(in the rows, 128 means zero)
Here are made-up nodes, facts about them, and rows of numbers that follow some of those facts. Name the node behind each unnamed row.

There are 5 kinds of fact about the nodes: lufa, trofurem, taplom, zetor, broper.
lufa q_928 <- q_107 q_236 q_303 q_365 q_495 q_825 q_9
lufa q_396 <- q_134 q_147 q_172 q_203 q_412 q_674 q_925 q_961
lufa q_63 <- q_138 q_159 q_16 q_283 q_450 q_480 q_712 q_781
lufa q_540 <- q_139 q_459 q_471 q_82
lufa q_612 <- q_148 q_919
lufa q_320 <- q_155 q_18 q_344 q_552 q_753 q_882
lufa q_628 <- q_160 q_235 q_272 q_296 q_584 q_66 q_96
lufa q_159 <- q_162 q_333 q_65 q_714 q_824 q_873
lufa q_884 <- q_184 q_266 q_320 q_407 q_475 q_548 q_628
lufa q_460 <- q_19 q_56 q_83
lufa q_407 <- q_217 q_666
lufa q_925 <- q_22 q_375 q_642 q_650
lufa q_184 <- q_240 q_356 q_360 q_363 q_586 q_622 q_945 q_974
lufa q_287 <- q_242 q_250 q_34 q_478 q_54 q_544 q_618
lufa q_454 <- q_264 q_397 q_460 q_657
lufa q_933 <- q_276 q_373 q_681 q_713
lufa q_601 <- q_287 q_620 q_691 q_956
lufa q_811 <- q_290 q_306 q_379 q_414 q_501 q_612 q_933 q_963
lufa q_927 <- q_3 q_721
lufa q_131 <- q_316 q_371 q_546 q_777 q_928
lufa q_252 <- q_318 q_403 q_467 q_505 q_64 q_645
lufa q_20 <- q_338 q_456 q_577 q_732
lufa q_203 <- q_35
lufa q_192 <- q_37 q_802
lufa q_751 <- q_377 q_946
lufa q_858 <- q_384 q_443 q_504 q_637 q_716 q_751 q_78 q_95
lufa q_450 <- q_395 q_590 q_844 q_940 q_954
lufa q_77 <- q_419 q_623 q_973
lufa q_669 <- q_451 q_619 q_813
lufa q_565 <- q_455 q_522 q_566 q_907
lufa q_414 <- q_484
lufa q_717 <- q_703 q_727 q_927
{q_107 q_147 q_272 q_306 q_316 q_373 q_419 q_443 q_480 q_522 q_590 q_618 q_622 q_642 q_703 q_721 q_873 q_946} trofurem plotrom
{q_134 q_22 q_240 q_318 q_338 q_344 q_35 q_379 q_451 q_455 q_475 q_484 q_54 q_712 q_777 q_82 q_824 q_919 q_95 q_954} trofurem skuflon
{q_138 q_148 q_403 q_548 q_586 q_674 q_714 q_716 q_96} trofurem dimo
{q_16 q_290 q_34 q_371 q_471 q_657 q_713} trofurem klife
{q_160 q_242 q_276 q_363 q_384 q_495 q_691 q_844 q_961} trofurem vugus
{q_19 q_283 q_360 q_37 q_456 q_544 q_552 q_584 q_907 q_963} trofurem pekla
{q_217 q_266 q_3 q_467 q_478 q_504 q_619 q_620 q_753 q_802 q_83 q_945} trofurem zatim
{q_235 q_236 q_333 q_356 q_375 q_459 q_566 q_577 q_940} trofurem bribis
{q_250 q_377 q_395 q_501 q_505 q_56 q_65 q_666 q_727 q_732 q_78 q_9 q_956} trofurem klako
{q_107 q_138 q_139 q_148 q_155 q_159 q_16 q_160 q_172 q_18 q_184 q_19 q_20 q_203 q_235 q_250 q_252 q_264 q_272 q_290 q_3 q_303 q_306 q_333 q_338 q_344 q_35 q_365 q_373 q_377 q_379 q_384 q_397 q_407 q_412 q_443 q_454 q_456 q_459 q_467 q_471 q_480 q_484 q_495 q_505 q_522 q_544 q_546 q_548 q_565 q_584 q_590 q_601 q_612 q_618 q_619 q_63 q_637 q_64 q_642 q_645 q_650 q_681 q_703 q_716 q_717 q_721 q_727 q_732 q_751 q_753 q_77 q_777 q_802 q_813 q_825 q_83 q_844 q_873 q_884 q_9 q_919 q_928 q_946 q_95 q_954 q_961 q_963} taplom bine
{q_131 q_192 q_217 q_240 q_276 q_363 q_396 q_403 q_414 q_419 q_455 q_475 q_504 q_56 q_566 q_620 q_628 q_713 q_714 q_811 q_82 q_945 q_974} taplom subuk
{q_134 q_147 q_22 q_242 q_266 q_371 q_460 q_478 q_501 q_54 q_622 q_712 q_927 q_956 q_973} taplom pedros
{q_162 q_236 q_283 q_287 q_296 q_316 q_318 q_320 q_34 q_356 q_360 q_37 q_375 q_395 q_450 q_451 q_540 q_552 q_577 q_586 q_623 q_65 q_657 q_66 q_666 q_669 q_674 q_691 q_78 q_781 q_824 q_858 q_882 q_907 q_925 q_933 q_940 q_96} taplom mitar
q_107 zetor: q_9
q_138 zetor: q_480
q_139 zetor: q_82
q_147 zetor: q_961
q_172 zetor: q_674
q_19 zetor: q_83
q_217 zetor: q_666
q_236 zetor: q_365
q_240 zetor: q_586
q_283 zetor: q_480 q_16 q_712
q_290 zetor: q_963
q_3 zetor: q_721
q_306 zetor: q_379
q_318 zetor: q_645
q_333 zetor: q_824 q_65
q_338 zetor: q_456
q_34 zetor: q_242
q_344 zetor: q_18
q_363 zetor: q_622
q_371 zetor: q_546
q_375 zetor: q_22 q_642
q_377 zetor: q_946
q_403 zetor: q_64
q_412 zetor: q_172 q_147
q_419 zetor: q_973
q_459 zetor: q_471
q_471 zetor: q_82
q_504 zetor: q_78
q_505 zetor: q_64
q_544 zetor: q_54
q_548 zetor: q_475
q_552 zetor: q_344
q_56 zetor: q_19
q_566 zetor: q_522
q_584 zetor: q_66
q_618 zetor: q_544
q_619 zetor: q_451
q_620 zetor: q_691
q_622 zetor: q_945 q_360
q_623 zetor: q_419 q_973
q_642 zetor: q_650 q_375
q_650 zetor: q_375
q_657 zetor: q_264
q_674 zetor: q_961
q_681 zetor: q_276 q_373
q_713 zetor: q_681
q_714 zetor: q_333
q_716 zetor: q_384 q_95
q_721 zetor: q_3
q_732 zetor: q_456
q_753 zetor: q_552
q_781 zetor: q_138
q_82 zetor: q_459
q_824 zetor: q_714
q_844 zetor: q_954
q_9 zetor: q_365
q_940 zetor: q_590
q_95 zetor: q_637 q_716
q_956 zetor: q_620
q_974 zetor: q_945
[q_107 q_134 q_16 q_162 q_172 q_217 q_22 q_235 q_236 q_240 q_242 q_264 q_266 q_283 q_290 q_296 q_3 q_303 q_318 q_333 q_344 q_356 q_360 q_363 q_365 q_373 q_375 q_379 q_397 q_403 q_419 q_475 q_480 q_484 q_501 q_54 q_548 q_552 q_584 q_590 q_618 q_623 q_642 q_65 q_657 q_666 q_703 q_713 q_714 q_716 q_727 q_732 q_753 q_781 q_82 q_824 q_825 q_83 q_844 q_882 q_907 q_940 q_946 q_95 q_96] broper 680
[q_138 q_272 q_377 q_471 q_478 q_577 q_586 q_622 q_64 q_650 q_78 q_9 q_919 q_961] broper 688
[q_139 q_148 q_160 q_18 q_19 q_276 q_316 q_338 q_34 q_384 q_412 q_455 q_467 q_504 q_505 q_544 q_56 q_566 q_620 q_637 q_645 q_681 q_721 q_777 q_802 q_813 q_945 q_954 q_956 q_963 q_973] broper 510
[q_147 q_155 q_250 q_35 q_395 q_459 q_546 q_619 q_66 q_691] broper 463
[q_306 q_37 q_371 q_443 q_451 q_456 q_495 q_522 q_674 q_712 q_873 q_974] broper 937

Known rows:
q_395: [ 82 129 135 116 114 159 141 151 118  91 126 115 136 113 120 131 114 134
 105  56 150  86 168 135  79 117 180 102 142]
q_266: [122 129 130 112 126 148 130 167  95  94 158 105 130 145 119 134  71 102
  92  39 194  80 154 121  85  25 185  60 109]
q_716: [ 86 105 140  75 108 174 140 109 117  73 177 118 157 102 130 194  93 117
 140 125 175  98 177 123  89  92 134  93 106]
q_858: [ 81 141 148  88 104 153 159 145 114  99 113 114 151  85 110 143 101 135
 107  86 117 108 148 104  76 105 178 129 140]
q_95: [ 82 110 131  74 104 186 123 114 130  81 171  96 159  97 130 203  88 103
 139 106 166 112 165 135  86  92 142 105 120]
q_484: [ 82 107 131  76 104 186 121 114 127  80 168  99 160  94 133 205  83 107
 139 105 166 111 160 133  82  94 136 105 117]
q_96: [ 98 131 145  78 108 141 135 147 116  82 179 123 164 122 107 171  91 121
 127  93 165  75 152 115  93  61 161  86 120]
q_961: [ 91 127 160  96 116 180 158  98 106  97 113 130 169  71 143 173 121 150
 109 121 136 103 188 108 106 134 132 101 146]
q_20: [ 78 126 143  90 112 177 154 120 110  89 113 106 154  69 122 184 116 133
 122 114 121 131 176 114  79 128 140 135 130]
q_338: [ 84 111 122  96 105 173 108 128 116 106 102 112 121  77 119 157 137 130
 147 112 143 140 165 136 103 124 127 138 123]
q_927: [ 87 132 168  90 104 144 157 156  99 106  86 110 149 111 104 121  84 129
  79  59 114 114 143  91  79  63 198 125 140]
q_318: [ 85 126 133  74  96 163 124 139 132  88 167 104 157 115 120 164  77 108
 123  75 164  89 139 128  84  71 176 101 129]
q_825: [ 75 114 138  63  87 175 126 101 123  87 179 101 170  86 125 201  91 108
 135 128 164 122 178 133  89  94 163 100 121]
q_407: [ 83 131 145  96 117 170 149 132 107  91 114  98 157  68 111 196 122 136
 122 113 116 130 176 116  86 121 134 127 131]
q_66: [ 83 143 149  86 113 142 132 144 118  91 123 111 156 101  87 156 116 130
 109  83 117 101 156 121  80  94 174 115 139]
q_162: [ 73 120 146  74  82 163 138 155 138  85 171 116 164 128 118 170  93 120
 124  83 153  84 154 126  77  64 185 110 131]
q_956: [109 119 140 114 110 150 100 155  97 126  80 136 116 124 114  80 107 135
  93  52 144 110 142 116 100  65 181 110 134]
q_919: [ 85 133 132  91 118 185 161 115 117  88 102  93 146  65 136 181 119 117
 116 100 135 124 165 118  94 124 133 128 134]
q_419: [ 77 113 138  83  97 177 110 118 136  92 173 111 180  97 132 192  81 120
 139  92 164  86 153 131  96 105 150  95 142]

Rows to name:
No name comes twice in this set of rows, the named rows included.
[ 84 145 139  97 116 155 149 146 114  94 121 103 159  68 105 188 123 138
 123 104 113 114 165 113  83 120 148 126 137]  q_628
[ 99 157 148  93 118 141 177 147 105  91 112 116 148  93 110 149 127 134
 103  88 134  86 154 101 103  90 156 102 134]  q_586
[ 95 124 109 119 111 169 107 138 111 114 117 127 121  76 126 134 134 145
 141 101 149 113 164 137 100 132 141 118 130]  q_56
[ 80 133 133  95 114 152 120 134 119  93 120 116 149  82  90 170 137 137
 133 109 115 115 170 132  88 123 149 127 133]  q_974
[ 77 110 137  82  96 168 154 140 131  72 182 123 157 114 130 186 105 124
 142 110 176  76 172 127  85  93 152  96 114]  q_714
[ 96 136 128 110 125 189 156 111 109  93 112 101 144  68 146 171 122 129
 108  95 149 114 182 124  96 129 135 105 135]  q_377
[ 98 127 126 109 118 139 132 154  87 104  91 107 106 122  98  90 100 110
  87  44 152 116 153 124  84  75 206 101 118]  q_371
[102 134 132  99 111 159 115 151 121  94 178 108 161 118 122 167  84 119
 118  68 171  80 153 131  86  69 166  75 133]  q_666
[ 92 119 155  90  89 140 114 160 102 123  79 134 130 123  95  96 114 133
 102  73 124 123 140 107  99  53 192 133 131]  q_973
[ 80 106 156  98 108 158 121  93  94 101 120 135 157  78 119 150 123 152
 125 130 145 118 198 130 106 158 152  97 139]  q_495
[ 84 122 113 100 103 164 112 140 120 109 108 118 123  77 113 143 138 134
 146 106 141 122 152 132 100 126 143 137 128]  q_455
[105 118 150  96 105 160 117 148 108 104 147 115 155 141 126 130  53 109
  89  44 171  86 141 113  81  37 194  77 129]  q_501
[ 80 112 155 100 100 145 132 164 106 104  80 114 127 134  96 107 107 122
  95  40 135 108 147 120  86  75 197 124 137]  q_712
[ 86 118 161  96 113 131 141 126  98  94 114 156 146 107 105 113 114 157
 119 103 138  79 163 107  99 123 159 100 134]  q_37
[ 99 126 100  94 119 178 130 134 127  79 182  99 136  95 134 179  82 103
 136  93 184  92 157 137  70  88 149  95 106]  q_713

Now the same nodes, written a new way:
Some rows with their names:
q_384: [139 143 116 156 115 136 144  95 114 115 114 156 143  94 119 124 120 129
 149 116 129 141 136 143 140 157 104 131 134]
q_242: [121 166 156 116 115 110 137 139 128 126 118 118 117 117 126 160 151 122
 117  93 121 143  92 109 130 141 112  98 153]
q_781: [106 174 144 105 113 124 129 159 129 133 125 115 143 113 124 177 153 103
 112 112 127 146  84 109 143 134 128 117 137]
q_397: [125 141 145 116 126 119 142 135 114 118 110 127 124 140 106 144 147 116
 125  93 129 161 100  97 142 146 119 101 144]
q_160: [130 144 137 169 129 112 129 102 117 119 119 145 141 112 112 111 103 131
 141 119 114 136 158 157 164 150  98 126 116]
q_365: [126 140 144 116 125 120 143 135 113 118 111 128 123 139 106 144 148 115
 124  92 130 162  98  96 141 147 118 101 145]
q_159: [129 131 124 143 109 127 144 113 114 108 119 147 134 111 103 136 143 126
 131 107 138 147 122 123 137 148 125 125 144]
q_824: [103 154 131  93 100 111 138 143 122 128 142  95 141 123 122 174 161 106
  97 119 137 150  90 112 139 125 156 124 125]
q_623: [104 173 146 107 117 120 129 159 128 130 125 111 144 116 123 175 150 104
 113 112 125 145  90 113 145 131 129 113 134]
q_925: [110 170 132 133  99 128 125 135 128 124 129 135 161  94 127 164 140 110
 126 127 125 136 107 139 147 134 130 137 135]
q_622: [105 169 149 162 136 112 102  86 115  92 110 138 170 105 132 150 128 122
 140 127 138 135 142 172 131 146 115 102 149]
q_459: [149 213  48 184 114 166 124  26 111 142 114 154 161  50 152  49  88 108
 173 118 215 133 182 171 160 187 111 117  73]
q_475: [ 94 158 160  88 117  86 125 138 113 112 115 102 145 142 139 146 133 110
 109 112 113 156 112 122 154 111 150 108 118]
q_460: [124 161 142 138  96 113 124 110 124 116 124 139 140 104 129 146 143 128
 131 113 127 138 112 136 137 143 123 122 152]
q_83: [128 144 148 123 132 124 152 143 117 119 106 131 115 129 105 150 142 118
 127  86 120 153 100  99 138 149 105  96 144]
q_66: [125 242  69 182 112 143 115  51 124 158 135 126 168  46 171  78  68  97
 147 143 182 110 192 208 185 167 117 129  36]
q_377: [138 125 117 137 102 123 136  82 109 123 123 137 156 114 120 118 123 128
 147 122 137 154 128 134 148 145 133 143 142]
q_419: [ 87 170 159 104 129 125 109 148 125 114  98 140 131 115 119 170 147 102
 102 107 145 147  98 113 138 137 124 104 146]
q_480: [113 150 148 120 136 132 123 131 114 111 101 147 120 143  95 156 152 110
 120  96 149 159  96  99 139 158 113  95 153]

Name these rows:
No name comes twice in this set of rows, the named rows included.
[134 241  63 181 107 163 110  16 119 140 115 159 147  43 166  85  90 107
 155 128 218 114 173 195 149 193 111 111  79]  q_147
[106 164 139  91 101 109 130 143 119 130 135 101 150 132 132 171 152 103
 106 120 124 155  85 112 150 128 150 123 125]  q_318
[110 163 126  97 105 115 125 120 117 134 138 105 161 117 138 162 139 111
 117 138 130 150 101 129 144 133 140 138 121]  q_451
[157 211  51 186 115 169 152  29 113 144 110 156 143  42 158  65  75 109
 171 115 191 123 180 181 155 191  99 115  63]  q_619
[117 137 136 122 131 122 131 142 119 116 115 124 126 128  89 137 164 119
 119  90 157 159 108  90 134 141 123  98 154]  q_333
[103 151 147  83 101 105 130 135 116 121 119 111 137 127 140 153 145 106
 101 111 126 161  93 106 144 127 149 121 130]  q_82
[101 183 121 148 112 146 104 109 126 120 122 157 167  82 122 166 131 109
 129 143 153 127 124 161 144 150 120 140 133]  q_316
[101 180 123 150 113 145  96 109 130 130 121 149 175  80 119 157 132 107
 136 139 164 128 126 157 150 142 127 142 144]  q_34
[110 171 147 125 128 124  96 108 127 130 113 132 140 113 115 152 145 122
 127 114 165 142 110 126 133 146 114 109 168]  q_371
[133 153 122 138  84 114 123  75 120 130 133 129 155  96 142 126 127 130
 139 126 141 139 126 150 142 141 137 142 145]  q_956

